(in the rows, 128 means zero)
Group, then class:
[121 127 144 113 127 102 117 130 153 134 129 127 102 137 131 115 140 114
 123 136 136 118 133 135 101 142 130 150 117 132 137 130 131 129] -> mepu/<78>
[121 125 133 106 121  73 122 130 164 124 129 128 100 145 134 105 134  97
 115 143 138 113 135 149  93 139 135 161 131 130 137 132 125 126] -> mepu/<71>
[126 112 165 118 140 144 126 127 159 127 128 146  98 135 125 134 148 122
 141 121 129 123 133  97 110 162 121 143 111 135 130 152 134 130] -> Namat/<75>
[116 128  62 112 113  66 113 114 149 131 122 137 128 143 124  94 122 118
  94 145 134 127 124 177  95 131 140 151 131 143 159 121 125 133] -> mepu/<78>
[118 115  59 113 129  87 123 114 157 119 121 143 127 144 126 103 144 136
 110 119 127 129 129 161 108 151 142 159 113 160 160 140 125 130] -> Namat/<75>
[120 130 158 119 124 103 122 129 141 127 131 125 103 123 135 112 120 115
 131 112 144 113 130 144 118 148 132 143 117 132 135 126 128 125] -> mepu/<78>
[113 123  60 108 130  61 112 114 171 127 115 147 111 145 119 105 143 121
  99 129 117 129 130 157  99 136 144 182 114 159 167 141 123 133] -> Namat/<84>
[114 127  92 117 120  72 116 129 146 132 126 132 120 141 124 100 121 111
  55 147 129 123 135 168  98 135 143 166 127 137 141 128 118 130] -> mepu/<76>
[115 116 117 113 133  90 129 126 188 128 124 149  93 134 116 113 151 114
 120 122 132 126 133 136 110 157 135 167 108 151 163 149 125 133] -> Namat/<84>
[112 119  95 121 126  81 119 122 169 125 123 153 100 144 126 111 140 117
 116 128 124 122 132 136 117 150 134 156 120 153 150 136 123 132] -> Namat/<74>
[140 118 238 103 137  96 134 128 230 134 129 149  40 145 136 127 171  85
 138 157 134 110 138  88 100 157 116 184 125 130 139 142 133 128] -> mepu/<71>
[107 128   4  95 126  30 121 112 167 133 111 144 123 150 122  77 117 125
  89 134 133 136 135 200  96 141 157 179 116 175 176 135 113 132] -> Namat/<75>
[120 130 136 116 131  93 119 128 141 139 113 127 106 139 130 110 131 111
 119 132 134 122 130 154 106 142 131 149 123 144 139 126 126 129] -> mepu/<78>
[126 124 179 109 139 105 120 134 162 132 131 130  92 140 133 122 141 104
 124 133 144 115 129 116  99 142 125 157 121 130 134 135 131 132] -> mepu/<71>
[111 130  84 110 123  56 113 128 168 124 120 128 113 145 135  94 132 119
  99 135 134 125 137 181 111 128 141 163 128 145 147 129 114 123] -> mepu/<78>
[111 127  88 108 110  65 121 120 142 128 120 121 121 150 134  90 117 114
 100 137 127 129 135 212  99 130 143 133 127 135 146 130 122 132] -> mepu/<76>
[118 133 107 113 118  87 118 126 125 130 130 120 115 151 123  96 129 108
  94 134 140 124 125 182  91 128 133 154 126 130 137 126 121 130] -> mepu/<76>
[112 122  80 111 121  62 121 123 179 131 119 140 107 142 132  98 139 110
  99 145 131 122 133 148 102 142 136 164 127 142 153 134 120 135] -> mepu/<78>
[117 115 133 124 128 114 120 125 149 130 129 145 107 132 122 122 146 118
 132 117 130 111 135 123 102 169 120 147 108 149 142 130 130 127] -> Namat/<74>
[120 130 130 117 127  81 122 127 147 126 130 127 110 138 131 101 122 110
 114 132 140 120 129 162 104 143 136 149 121 128 133 131 122 126] -> mepu/<76>
[118 117 123 119 136 112 121 126 169 133 118 153  97 129 119 137 157 117
 130 121 132 117 136 110 114 160 127 158 108 149 144 142 137 130] -> Namat/<74>
[120 128 114 109 121  90 117 131 138 132 129 127 118 139 128 114 123 110
 107 128 134 126 136 162  93 148 138 150 123 132 138 127 124 129] -> mepu/<71>
[106 106  77  98 126  55 120 106 199 130 118 156  87 152 114  91 149 121
  97 134 137 127 143 151  93 155 140 182 113 165 157 145 115 136] -> Namat/<75>
[108 133  50 108 120  49 122 124 142 130 119 130 128 146 121  82 108 125
  86 142 135 130 133 205  97 123 151 150 133 140 154 129 110 132] -> mepu/<78>

Group and class of each row:
[125 148 124 138 145 165 134 134 113 125 136 129 137 139 103 147 129 130
 154 112 161 131 132 110 104 161 129 127 116 117 128 133 130 131] -> Z/bur
[108 123 136 123 125 132  96 117 144 121 118 121 132 139 115 141 105 129
 131 156 178 130 134 129 106 140 121 126 124 127 133 130 124 132] -> J/Gari
[129 131 140 112 127 105 133 134 139 110 125 128 124 164 145 172 104 129
 130 140  99 141 132 125 126 143 136 129 126 122 113 134 122 132] -> J/bekig
[ 93 126 122 134 143 111 125 119 122 121 134 119 115 136 130  85 106 129
 137 145 179 126 126 123  93 138 138 137 111 128 117 130 129 127] -> Z/vero
[109 125 132 135 132 126 119 119 132 120 129 122 117 134 144 114 123 129
 127 162 130 122 127 130 106 118 128 125 129 136 127 126 131 123] -> D/mele
[131 135 134 127 126 129 127 118 123 125 125 123 131 136 113 146 121 127
 141  97 157 135 126 127  92 154 126 131 116 116 127 123 131 121] -> Z/bur
[ 95 132 142 140 124 104 125 104 141 126 115 116 115 120 145 117 101 118
 132 146 202 131 120 128 105 126 131 143 115 134 124 130 124 120] -> D/livi
[125 133 120 129 143 131 137 133 116 124 130 141 146 143 128 110 116 130
 169 119  98 131 131 131 109 140 131 132 119 117 123 135 120 122] -> Z/tarov
[ 84 129 136 138 113 104 128 118 143 132 130 113 115  97 162 123 124 125
 126 150 187 123 117 114 140 129 122 132 123 138 127 122 125 124] -> D/livi
[112 116 126 131 133 123 129 131 136 117 123 126 117 149 131 151 119 142
 134 147  98 131 128 130 107 125 134 130 126 123 105 140 128 133] -> J/bekig
[106 140 146 114 129 112 115 122 133 128 149 125 111 136 138 120 119 124
 127 135 161 129 126 119 137 136 125 123 119 135 121 128 128 121] -> D/livi
[122 128 139 117 118 117 128 141 123 122 109 136 118 155 134 184 130 140
 138 152  81 142 125 128 111 139 137 129  98 127 116 126 132 134] -> J/daz
[127 129 134 128 123 131 113 137 136 100 117 127 126 143 132 158 120 125
 126 155 115 141 139 134 100 132 124 129 132 123 127 127 118 122] -> J/Gari
[112 125 117 126 137 122 122 122 125 122 127 133 135 132 118 121 105 141
 146 122 168 140 132 128  82 157 106 124 121 118 128 132 130 121] -> Z/bur

Group and class of each row:
[122 141 123 123 133 115 118 127 123 124 122 135 131 122 122 118 128 120
 142 108 137 123 128 121 130 137 126 125 126 130 127 140 126 124] -> zepe/K
[125 130 128 120 124 105 119 124 128 126 119 123 126 114 125 125 132 147
 142 112 127 126 128 140 126 120 127 130 122 125 148 113 111 131] -> lefat/C
[120 140 117 123 144 104 127 126 135 122 113 137 141 128 119 124 136 116
 139 110 142 120 133 121 132 128 137 125 131 136 124 141 128 132] -> zepe/U
[124 132 131 126 126 125 139 121 130 121 121 130 124 125 124 132 137 144
 132  98 114 126 125 126 111  93 122 128 122 128 145 110 121 123] -> gid/M
[116 147 113 125 141 117 140 122 141 122 123 138 125 119 129 128 137 110
 153  94 128 111 128 107 108 123 128 136 140 139 110 145 139 129] -> zepe/K
[130 137 142 129 120 143 132 126 129 128 139 123 125 128 120 131 128 115
 118 109 131 124 125 121 121 124 132 124 132 132 116 141 129 132] -> gab/P
[132 110 132 126 118 115 134 123 111 121 112 121 137 129 116 127 134 151
 120  97 122 137 112 141 135 102 132 122 125 118 153 107 130 114] -> gid/S
[120 128 124 118 117 104 112 125 129 126 128 127 126 106 131 120 129 141
 151 105 122 120 124 137 126 138 114 130 127 126 135 128 122 128] -> lefat/N
[123 140 132 131 139 131 145 128 139 128 135 124 132 129 126 135 133 106
 119 129 138 120 131 115 120 130 139 130 138 136 111 145 131 141] -> gab/E
[120 140 115 120 149 103 130 128 138 121 118 143 137 123 127 130 135 119
 138 129 159 120 137 122 129 137 133 131 131 134 121 142 128 137] -> zepe/U
[120 135 126 123 134 117 131 125 135 126 125 132 130 117 126 128 129 116
 142 112 133 114 123 124 126 136 131 128 141 136 112 143 129 131] -> zepe/K
[120 119 116 119 135  95 119 123 123 127 112 130 132 118 132 119 131 146
 148 135 128 128 124 141 137 137 123 128 126 127 141 117 121 124] -> lefat/N
[126 142 129 127 138 121 125 129 139 129 134 128 126 123 130 128 128 112
 129 136 138 118 132 121 126 143 131 129 132 135 111 144 123 141] -> zepe/U
[127 114 143 128 114 149 142 121 117 126 127 119 124 124 120 134 126 137
 125 110 111 130 113 140 122 108 124 121 136 128 132 112 128 118] -> gid/M
[126 137 126 129 125 136 132 129 127 127 130 133 132 130 122 127 127 108
 132 104 135 123 126 110 124 125 132 128 134 131 112 148 146 124] -> zepe/K
[122 133 115 123 127 104 118 126 136 131 129 131 121 111 138 124 129 131
 151 132 124 118 133 131 122 145 118 138 129 131 125 133 123 133] -> lefat/N
[123 140 152 119 116 121 130 125 141 129 143 114 119 103 125 131 128 121
 133 106 121 114 122 135 112 130 127 130 141 131 114 134 113 143] -> lefat/C
[123 131 113 124 134 106 138 127 124 124 116 131 140 120 119 123 133 115
 146  93 142 117 125 118 129 128 136 127 141 136 115 151 141 126] -> zepe/K
[120 127 123 123 126 115 130 124 131 129 123 127 126 112 129 128 129 134
 150 111 116 120 122 132 122 128 122 131 136 132 129 126 128 126] -> lefat/N
[120 133 136 118 116 110 125 122 133 123 126 117 119 104 123 125 131 138
 143  87 116 118 123 138 117 118 122 129 131 127 135 123 116 129] -> lefat/C
[126 143 138 129 137 143 138 124 134 124 127 134 132 134 118 132 134 111
 121 106 133 125 127 113 120 112 135 124 131 135 118 137 132 131] -> gab/P
[127 146 127 132 146 140 126 130 133 129 131 128 132 135 119 127 128  98
 135 118 143 122 130 110 129 135 136 125 135 136 107 153 137 132] -> gab/E
[127 134 142 127 130 137 134 132 133 130 136 119 131 123 123 130 123 103
 120 127 137 120 121 131 138 145 138 120 147 134  97 150 128 139] -> gab/E
[136 128 134 133 111 143 119 132 116 129 142 131 132 138 116 118 120 110
 122 104 139 124 125 118 136 134 131 124 128 123 120 150 147 120] -> gab/E
[123 135 110 126 148 102 139 127 134 125 112 134 141 130 128 127 137 114
 142 120 147 120 134 115 130 132 142 131 136 140 114 145 140 129] -> zepe/U
[119 139 131 125 130 127 127 128 130 124 123 132 135 124 115 126 129 109
 143  82 136 116 119 118 124 129 135 121 137 133 113 150 135 127] -> zepe/K
[125 143 124 127 142 133 140 124 135 125 125 135 131 131 126 130 134 114
 130 117 132 120 127 110 117 119 132 128 130 137 117 138 133 129] -> gab/E
[122 120 124 118 128 110 113 130 124 126 122 126 127 118 126 124 124 144
 141 128 126 127 124 143 138 141 125 125 129 124 134 124 116 126] -> lefat/N
[126 131 121 126 122 115 116 127 132 131 130 129 123 120 135 124 128 133
 137 131 124 125 132 133 127 137 119 133 126 125 132 129 121 123] -> lefat/N
[120 152 132 121 132 124 120 125 138 124 131 134 129 115 121 125 126 107
 142  94 134 111 125 116 118 132 125 128 135 133 115 151 122 133] -> zepe/K
[130 142 140 130 130 138 136 126 132 126 136 127 128 135 120 131 131 112
 114 113 134 122 129 118 122 117 133 125 136 129 118 140 131 134] -> gab/P
[128 134 135 129 138 142 128 133 128 127 129 132 132 135 118 128 123  97
 122 119 141 129 122 119 135 132 138 121 138 134 108 148 132 130] -> gab/E
[117 136 149 113 127 134 104 127 134 129 125 127 122 106 119 122 119 135
 136 125 121 124 113 153 138 139 120 117 133 122 131 118  93 129] -> lefat/C
[125 140 114 128 140 117 124 125 134 125 121 139 132 133 133 126 130 118
 140 129 138 121 133 116 127 139 129 128 131 134 121 146 135 129] -> zepe/K
[125 113 136 124 117 107 147 123 124 126 121 109 130 121 123 130 137 149
 124 109 122 130 126 145 125 112 134 125 130 125 139 111 126 131] -> gid/M
[128 142 127 128 132 123 138 124 126 124 120 134 138 137 112 128 138 121
 123  85 136 124 130 111 121  99 137 124 124 134 134 132 138 124] -> gab/P
[123 139 119 121 139 102 123 129 139 129 122 129 128 117 131 124 137 123
 138 128 138 119 135 127 128 143 133 132 131 135 120 142 124 141] -> zepe/U
[131 144 137 127 121 138 130 128 134 129 139 126 124 124 123 127 127 105
 128 104 134 117 128 115 118 134 131 129 133 132 108 155 136 136] -> zepe/K
[121 151 119 122 136 115 119 128 134 126 126 140 130 123 121 123 130 109
 144  92 141 117 129 109 125 135 129 127 133 136 114 155 134 128] -> zepe/K
[118 125 117 115 126 100 113 126 137 127 120 127 123 102 133 121 126 138
 156 121 126 117 125 141 128 145 115 129 133 128 132 128 113 126] -> lefat/N
[120 144 123 119 134 105 134 123 131 121 109 132 138 120 115 125 136 115
 143  78 138 118 126 120 122 114 138 124 136 137 123 141 134 126] -> zepe/K
[131 124 127 126 124 133 124 125 115 124 121 135 130 134 117 124 127 143
 131 100 120 136 119 124 127 102 123 122 120 118 149 111 132 108] -> gid/S
[127 123 150 122 122 139 129 131 122 128 126 118 135 122 109 127 119 118
 121 104 136 128 115 139 139 127 138 113 140 125 117 134 119 128] -> gab/P
[125 138 127 123 134 117 131 127 138 128 126 122 128 112 125 128 129 110
 146 107 135 113 123 124 123 139 132 130 147 137 104 150 130 136] -> zepe/K
[130 136 139 131 142 140 144 130 138 129 136 120 130 129 127 135 129 102
 114 149 138 122 128 126 129 138 142 124 144 138 101 141 128 147] -> gab/E
[122 133 127 119 122  97 145 121 134 117 120 114 127 111 120 131 142 145
 139  82 121 120 130 134 110 101 132 130 128 132 141 116 122 134] -> lefat/C

Group and class of each row:
[ 86 145 121 116 132 100  94 114 132 104 117 126 140 123 127 117 125 129
 132 108 145 115 125 116 127 106 124 126 137 154 128 125 128 160] -> B/Y
[103 140 126 137 100  94 134 126 134 128 136 120 120 119 135 116 137 131
 125 118 116 137 141 136 136 148 126 117 107 152 123 130 114 130] -> V/X
[115 142 123 121 136 107 106 112 126 104 126 126 125 116 117 118 125 128
 134 113 130 120 134 124 131 127 124 125 125 153 127 126 134 156] -> B/Y
[ 82 137 125 131 116  92  93 128 142 129 127 118 121 121 157 115 128 137
 122 120 136 135 123 129 129 109 127 108 124 143 128 128 111 136] -> A/T
[115 125 127 141 141 133 104 120 141 143 126 127 120 140 142 130 128 133
 128 133 128 119 113 123 128 115 121 121 132 112 131 137 116 112] -> L/G
[ 74 143 121 130 121 102  94 121 144 130 123 114 125 128 146 112 127 135
 121 116 139 121 122 128 128 113 129 115 123 142 133 131 113 137] -> A/T
[ 67 136 128 142 132  96  71 112 148 121 138 119 103 129 157 113 131 141
 129 129 117 130 120 123 136 119 114 102 118 137 132 128 101 124] -> L/G
[118 136 126 130 110 110 122 133 137 143 119 120 129 125 144 120 125 133
 122 114 142 129 126 133 126 117 129 123 125 131 131 130 122 128] -> A/T
[ 76 142 134 124  99  87  88 117 133 113 140 122 116  97 146 110 133 138
 122 114 126 149 141 137 134 133 122 102 121 157 125 135 111 145] -> V/W
[ 73 138 125 113 125  96  99 116 130 103 121 130 138 116 131 120 127 128
 126 116 135 130 126 120 124 109 122 124 137 154 128 126 116 152] -> B/F
[ 86 144 124 131 109  87  91 124 146 128 120 120 125 115 151 114 127 135
 122 109 142 133 123 128 126 108 126 114 125 148 130 129 115 143] -> A/T
[108 136 127 124 114 100  98 134 136 123 121 122 121 107 154 123 126 135
 123 116 136 150 121 134 124  99 128 115 138 145 126 128 125 138] -> A/R
[106 139 125 133 117  93 114 131 137 122 132 116 110 116 144 112 131 136
 126 122 122 131 132 136 134 134 128 114 111 148 125 126 120 133] -> V/X
[ 55 155 121 126 105  55  80 108 148  99 129 114 110 106 156  97 140 137
 123 105 108 142 129 128 136 122 114 102 110 189 126 126  96 151] -> V/X
[ 83 132 136 122 109  97 107 130 133 124 139 124 114 109 141 106 127 135
 124 118 134 135 136 139 133 138 126 115 117 140 124 134 116 142] -> V/W
[ 73 130 130 145 123 105  81 118 150 134 136 119 107 133 162 116 130 141
 128 130 123 131 115 127 134 118 117 107 122 126 134 134 100 115] -> L/G
[ 86 134 124 138 126 106  83 115 143 126 131 127 114 127 152 122 130 137
 127 128 125 129 117 123 131 114 118 109 125 132 132 132 108 124] -> L/G
[ 96 144 119 131 110  90 101 124 142 126 118 122 127 121 151 120 131 136
 124 112 132 138 122 126 127 110 126 114 130 151 127 128 117 137] -> A/T
[105 125 128 140 131 130 102 119 141 136 129 125 113 143 143 128 127 135
 128 136 124 124 114 124 130 120 117 120 125 112 132 134 111 110] -> L/G
[ 85 139 129 126 107  84  98 121 136 112 134 123 109 101 150 112 133 136
 123 112 119 156 131 136 130 123 123 110 122 155 125 130 115 143] -> V/W
[ 99 130 128 138 136 127  95 120 146 138 130 122 112 143 146 120 124 135
 128 132 132 117 112 125 128 119 118 119 127 110 133 133 113 117] -> L/G
[ 88 130 128 137 124 121  98 114 143 139 130 127 123 142 143 127 129 133
 125 133 126 123 118 120 130 118 114 119 130 118 133 134 103 110] -> L/G
[ 77 133 126 139 127  97  83 117 147 128 131 120 103 133 161 118 134 136
 125 124 117 134 112 124 129 110 113 112 125 130 132 131 101 119] -> L/G
[ 92 145 122 118 122  97 104 116 131 111 121 128 135 114 127 116 126 129
 128 112 139 125 133 122 127 117 126 122 131 158 128 129 124 154] -> B/Y
[ 89 140 123 129 111  93  96 122 141 127 124 121 124 119 151 115 130 135
 123 116 134 134 124 129 128 113 123 113 125 146 127 131 115 136] -> A/T
[118 135 131 123 119 123 151 137 125 137 134 119 132 130 114 114 129 124
 125 128 133 116 142 138 133 155 133 133 110 130 126 128 128 132] -> V/X
[ 96 139 125 126 112  89  99 132 138 128 119 119 118 111 156 116 127 139
 120 110 137 144 120 135 124 106 128 116 127 144 128 128 122 141] -> A/R
[100 139 127 127 104  92 134 125 130 122 134 123 128 116 133 116 136 130
 125 119 120 138 143 134 136 142 129 120 112 157 125 129 118 133] -> V/X
[ 72 147 127 127 102  79 113 111 137 113 131 124 117 109 133 109 136 131
 126 109 116 140 142 131 132 141 118 115 109 163 131 132 110 141] -> V/X
[ 90 136 130 125 105  93 120 125 131 120 134 123 126 112 138 117 133 132
 120 120 121 140 137 135 130 135 127 113 118 151 126 130 114 136] -> V/X
[ 78 144 120 129 115  80  93 124 145 124 120 119 123 119 157 114 129 137
 123 112 132 137 119 128 129 104 124 110 123 153 132 129 111 139] -> A/T
[ 55 142 124 138 123  74  55  88 151 101 137 124  99 119 156 111 138 140
 129 119 100 141 118 116 135 111 101  98 124 155 131 133  88 134] -> L/H
[111 142 119 118 132 109 111 118 126 112 117 129 138 123 120 124 126 126
 130 115 141 120 127 120 131 110 128 133 136 153 128 125 134 157] -> B/Y
[ 87 126 130 138 121 120 104 112 136 131 132 134 125 135 139 128 133 131
 122 134 115 133 123 121 131 125 116 115 128 125 132 133 100 111] -> L/H
[ 79 126 128 137 122 123  79  99 141 125 135 134 122 134 143 131 129 133
 128 133 123 128 116 117 131 117 111 110 135 121 133 136  99 116] -> L/H
[ 97 137 131 125 113  97 130 129 131 119 139 121 120 115 133 111 135 131
 123 121 119 134 141 136 135 146 129 118 112 152 124 128 120 136] -> V/X

Group and class of each row:
[133 116 152 136 122 101 137 119 144 132 122 139  96 112  94 116 120 119
 137 129 146 128 129  96 126 117 118 136 133 130 117 120 122 126] -> kadiz/fef
[107 128  93 132 134  69 139 122 159 119 145 132 110 145 107 133 131 115
 142 168 160 130 139 137 112 117 125 165 142 133 106 118 148 125] -> Tezi/sov
[118 111  77 121 133 160 112 124 133 113 127 138 155 133 126 113 141 122
 145 130 144 138  73 128 142 117 115 105 136 129 128 138 138 122] -> rutod/nen
[103  90  78 112 115 156 117  88 142 127 138 137 165  95  78  86 106 141
 162 119 141 107 114  76 152 124 109  93 139 123 113 119 138 135] -> rutod/nen
[112 115 104 126 114  61 130 131 165 133 131 136 145 125  80 128 127  91
 147 130 155 140 135 147 129 108 105 152 109 130 122 118 125 144] -> Tezi/meti
[114  66 131 122 119 125 124 113 167 135 133 146 135 122  86 112 135 132
 152 128 139 116 125 130 130 116 125 122 131 122 137 133 131 142] -> rutod/Tafum
[119  93 114 124 133 142 128 114 137 126  95 136 143 111 110  96 135 139
 154 126 125 120 114 119 126 133 108 108 134 125 108 121 130 127] -> rutod/Tafum
[ 89  97  90 132 139 106 135 128 157 141 124 147 116 145 147 139 131 107
 147 129 143 120 115 137 136 117 116 133 133 135 110 124 132 125] -> molo/zeg
[118  99 107 128 145  94 136 128 160 143 137 143 111 126 119 132 134 125
 150 130 139 105 122 128 123 126 120 147 129 123 109 117 133 107] -> molo/dusid
[126  92 118 120 124 133 104 115 110 117 127 134 200  91  83  74 132 163
 147 119 128 114 117 111 136 119 108  94 130 134  92 112 142 132] -> rutod/Tafum
[113 106  99 124 145 136 125 122 154 134 124 148 123 125 129 132 140 157
 148 130 133 127 111 101 126 135 128 108 129 134 113 128 131 137] -> molo/zeg
[102 108 101 131 140 114 126 112 164 151 124 137  92 123 115 102 125 114
 156 102 148 113 118 121 136 134  97 136 128 133 107 126 124 111] -> molo/zeg
[132 115 146 131 122 108 132 129 138 127 122 131 121 112 105 132 142 118
 144 132 136 124 129 113 153 120 112 128 130 138 118 140 118 125] -> kadiz/Dapa
